Look-ups in named tables: a row name and a column name give one cell, copied from the table.

Table kat
         lito   gev  duva  tofa   mol  nebuvu   dig
luperod  3767  4064  8153  7416  5374    7003  5975
kef      4318  9263  4669  7410  7970    3595  7370
tiv      1181  6159  8154  4031  6129    5623  4764
lona     6475  2471  7388  8285  5247    8902  7999
barozug  3254  2977  5231  8409  5696    5557  3102

kef, gev -> 9263
tiv, nebuvu -> 5623
lona, tofa -> 8285
luperod, lito -> 3767
kef, tofa -> 7410
barozug, duva -> 5231
kef, duva -> 4669
tiv, lito -> 1181
kef, mol -> 7970
lona, mol -> 5247
tiv, tofa -> 4031
lona, nebuvu -> 8902
tiv, dig -> 4764
lona, gev -> 2471
lona, dig -> 7999
luperod, mol -> 5374
barozug, lito -> 3254
tiv, mol -> 6129
barozug, gev -> 2977
Which row has the largest nebuvu? lona

Table zasiril
|  | genul | roda |
|---|---|---|
| sitaku | -56547 | -68393 |
| datamef | -68036 | -78904 |
| gumu | -52891 | -82620 |
| fes | -38238 | 51572 |
| piz | 68837 | -85774 |

What is the roda of fes in zasiril? 51572
What is the roda of sitaku in zasiril? -68393
What is the genul of sitaku in zasiril? -56547
What is the roda of datamef in zasiril? -78904
What is the roda of gumu in zasiril? -82620
What is the genul of datamef in zasiril? -68036
What is the genul of fes in zasiril? -38238
What is the roda of piz in zasiril? -85774
What is the genul of gumu in zasiril? -52891
What is the genul of piz in zasiril? 68837

big:
         noretu  gebono  peb  teg
bek         117     114  213  150
sipa        139      98   39   87
lapamiv     181     160  186  136
tosi        204     149  162  134
banosom     167      95  105  200
delil       113      48  179  110
mupuzak     158     108  100  206
lilomup     116      92  209  148

banosom, peb => 105
lilomup, noretu => 116
tosi, gebono => 149
delil, noretu => 113
tosi, teg => 134
banosom, gebono => 95
lilomup, teg => 148
lilomup, gebono => 92
tosi, noretu => 204
sipa, peb => 39
sipa, gebono => 98
bek, peb => 213
bek, noretu => 117
mupuzak, noretu => 158
bek, gebono => 114
lapamiv, teg => 136
mupuzak, gebono => 108

todat:
fields: kufol, tuvim, von
muvaba: [0.13, 0.00, -0.79]
lefup: [-0.60, 0.16, 0.18]
poz: [0.35, -0.01, 0.02]
tupesa: [0.40, -0.13, -0.67]
gim: [0.12, 0.33, -0.03]
vav: [0.54, -0.31, -0.49]
samodu: [-0.21, -0.10, 0.19]
bef: [0.14, 0.48, -0.91]
kug: [0.49, 0.34, -0.59]
dul: [0.28, -0.20, -0.81]
rovus: [0.05, -0.18, -0.69]
zozi: [-0.21, -0.30, -0.40]
nem: [-0.02, 0.02, 0.46]

kufol of gim: 0.12
tuvim of gim: 0.33
tuvim of nem: 0.02
kufol of dul: 0.28
kufol of poz: 0.35
von of tupesa: -0.67
tuvim of vav: -0.31
kufol of bef: 0.14
tuvim of lefup: 0.16
tuvim of muvaba: 0.00
tuvim of rovus: -0.18
von of bef: -0.91

soligi:
|  | panik | gokufo | babizu |
|---|---|---|---|
| vuf | -0.5 | -0.3 | -0.7 |
| konur | -0.4 | 0.4 | -0.6 |
| pudeg | -0.5 | -0.3 | -0.9 |
| buf | 0.1 | -0.5 | 0.6 |

What is the gokufo of pudeg in soligi?
-0.3
What is the panik of buf in soligi?
0.1
What is the gokufo of buf in soligi?
-0.5
What is the babizu of konur in soligi?
-0.6
What is the panik of vuf in soligi?
-0.5
What is the panik of konur in soligi?
-0.4
What is the babizu of pudeg in soligi?
-0.9
What is the gokufo of vuf in soligi?
-0.3
What is the panik of pudeg in soligi?
-0.5
What is the babizu of vuf in soligi?
-0.7
What is the gokufo of konur in soligi?
0.4
What is the babizu of buf in soligi?
0.6

mil
columns: papada, nuboz, dutunil, gelovi
lovetav: [162, 103, 73, 98]
voleges: [191, 55, 43, 98]
guv: [131, 120, 134, 139]
monuso: [147, 121, 108, 119]
dinun: [126, 143, 183, 153]
sodev: [189, 59, 24, 94]
bofef: [142, 87, 137, 136]

What is the gelovi of lovetav in mil? 98
What is the papada of lovetav in mil? 162
What is the dutunil of voleges in mil? 43
What is the gelovi of monuso in mil? 119
What is the nuboz of bofef in mil? 87
What is the dutunil of lovetav in mil? 73
What is the gelovi of dinun in mil? 153
Which row has the largest papada? voleges

vup
cols = rabeteg, kegu, ren
tavuf: [1.5, 7.5, 3.7]
debibor: [8.4, 1.9, 8.6]
nafira: [3.3, 0.6, 3.4]

What is the ren of tavuf in vup? 3.7
What is the rabeteg of debibor in vup? 8.4
What is the rabeteg of tavuf in vup? 1.5
What is the ren of nafira in vup? 3.4
What is the kegu of nafira in vup? 0.6
What is the kegu of tavuf in vup? 7.5
What is the rabeteg of nafira in vup? 3.3
What is the ren of debibor in vup? 8.6
What is the kegu of debibor in vup? 1.9

ladovag =
         sakuz  nalip
bibav    25.69  39.52
guvozot  49.72  37.32
bevar     0.61  49.65
gid      30.03  43.14
nul      73.48  72.90
meler    37.40  58.91
gog      55.96  55.23
bep      47.44  43.63
tir      58.13  37.43
simom    19.77  45.73
nemosik  63.01  67.12
lod      57.80  23.56
numif    84.17  75.72
tobeb    27.72  46.14

What is the nalip of nemosik in ladovag?
67.12
What is the sakuz of lod in ladovag?
57.80
What is the nalip of bep in ladovag?
43.63
What is the nalip of gog in ladovag?
55.23
What is the sakuz of meler in ladovag?
37.40
What is the sakuz of gid in ladovag?
30.03
What is the nalip of simom in ladovag?
45.73
What is the nalip of gid in ladovag?
43.14
What is the sakuz of tobeb in ladovag?
27.72
What is the sakuz of nemosik in ladovag?
63.01
What is the nalip of bibav in ladovag?
39.52
Which row has the largest nalip? numif

seru.csv
,tipu,guz,domom,res,nog,fumizer,nasudu,les,kamero
nudasu,0.303,0.330,-0.151,-0.207,-0.141,0.265,0.284,0.219,0.380
dibu,-0.256,0.597,0.519,0.319,0.747,0.117,0.178,-0.259,-0.388
nofab,0.190,-0.059,0.248,0.175,0.017,0.086,0.428,-0.184,-0.428
zis,0.134,0.358,0.051,-0.323,0.605,0.198,-0.421,0.194,0.038
vof,0.203,0.135,0.329,0.504,0.343,0.579,0.694,-0.335,-0.158
burogeb,0.343,0.011,-0.547,0.977,0.426,0.211,0.731,-0.093,0.556

vof, les => -0.335
burogeb, domom => -0.547
nudasu, les => 0.219
burogeb, les => -0.093
zis, kamero => 0.038
nudasu, res => -0.207
nofab, domom => 0.248
nudasu, kamero => 0.380
vof, domom => 0.329
burogeb, fumizer => 0.211
nofab, nasudu => 0.428
nudasu, nog => -0.141
burogeb, nasudu => 0.731
nofab, les => -0.184
vof, guz => 0.135
dibu, tipu => -0.256
Which row has the largest les? nudasu

Table fev
,daperu,buf,ladop,kag,fer,zik,kiz
dugefu,8.4,5.1,6.4,8.0,7.8,6.5,8.4
bebakod,1.6,4.7,6.2,0.8,1.1,6.0,1.4
lun,9.5,4.5,5.6,8.7,7.6,6.1,9.3
savimir,8.3,5.1,6.1,7.3,6.7,6.5,8.2

kiz of dugefu = 8.4
zik of bebakod = 6.0
daperu of dugefu = 8.4
ladop of lun = 5.6
ladop of dugefu = 6.4
fer of lun = 7.6
buf of savimir = 5.1
Row with the largest kag: lun

moba =
         ledubug    geg  kabun  letiki  debuzi
kivo        1196    620  -4530   -1408   -2163
lotoge     -2336  -6940  -2876    7116   -2407
sabolel    -2554    673    797    1113   -1257
dusila     -1964   3967  -3921    2370   -3800
sufomus    -6262  -6141  -2439   -1889    2123
bemuk        983  -2149  -4735   -2299   -4345
tal         2515  -1580  -6082   -2989   -7205
tor        -4372  -6299  -7346    2959   -2910
zotako     -2317  -1948  -1042    1273    -118
veloz      -2981    109  -3968   -2413     966

geg of tor = -6299
ledubug of dusila = -1964
geg of sabolel = 673
letiki of sabolel = 1113
debuzi of veloz = 966
geg of dusila = 3967
geg of sufomus = -6141

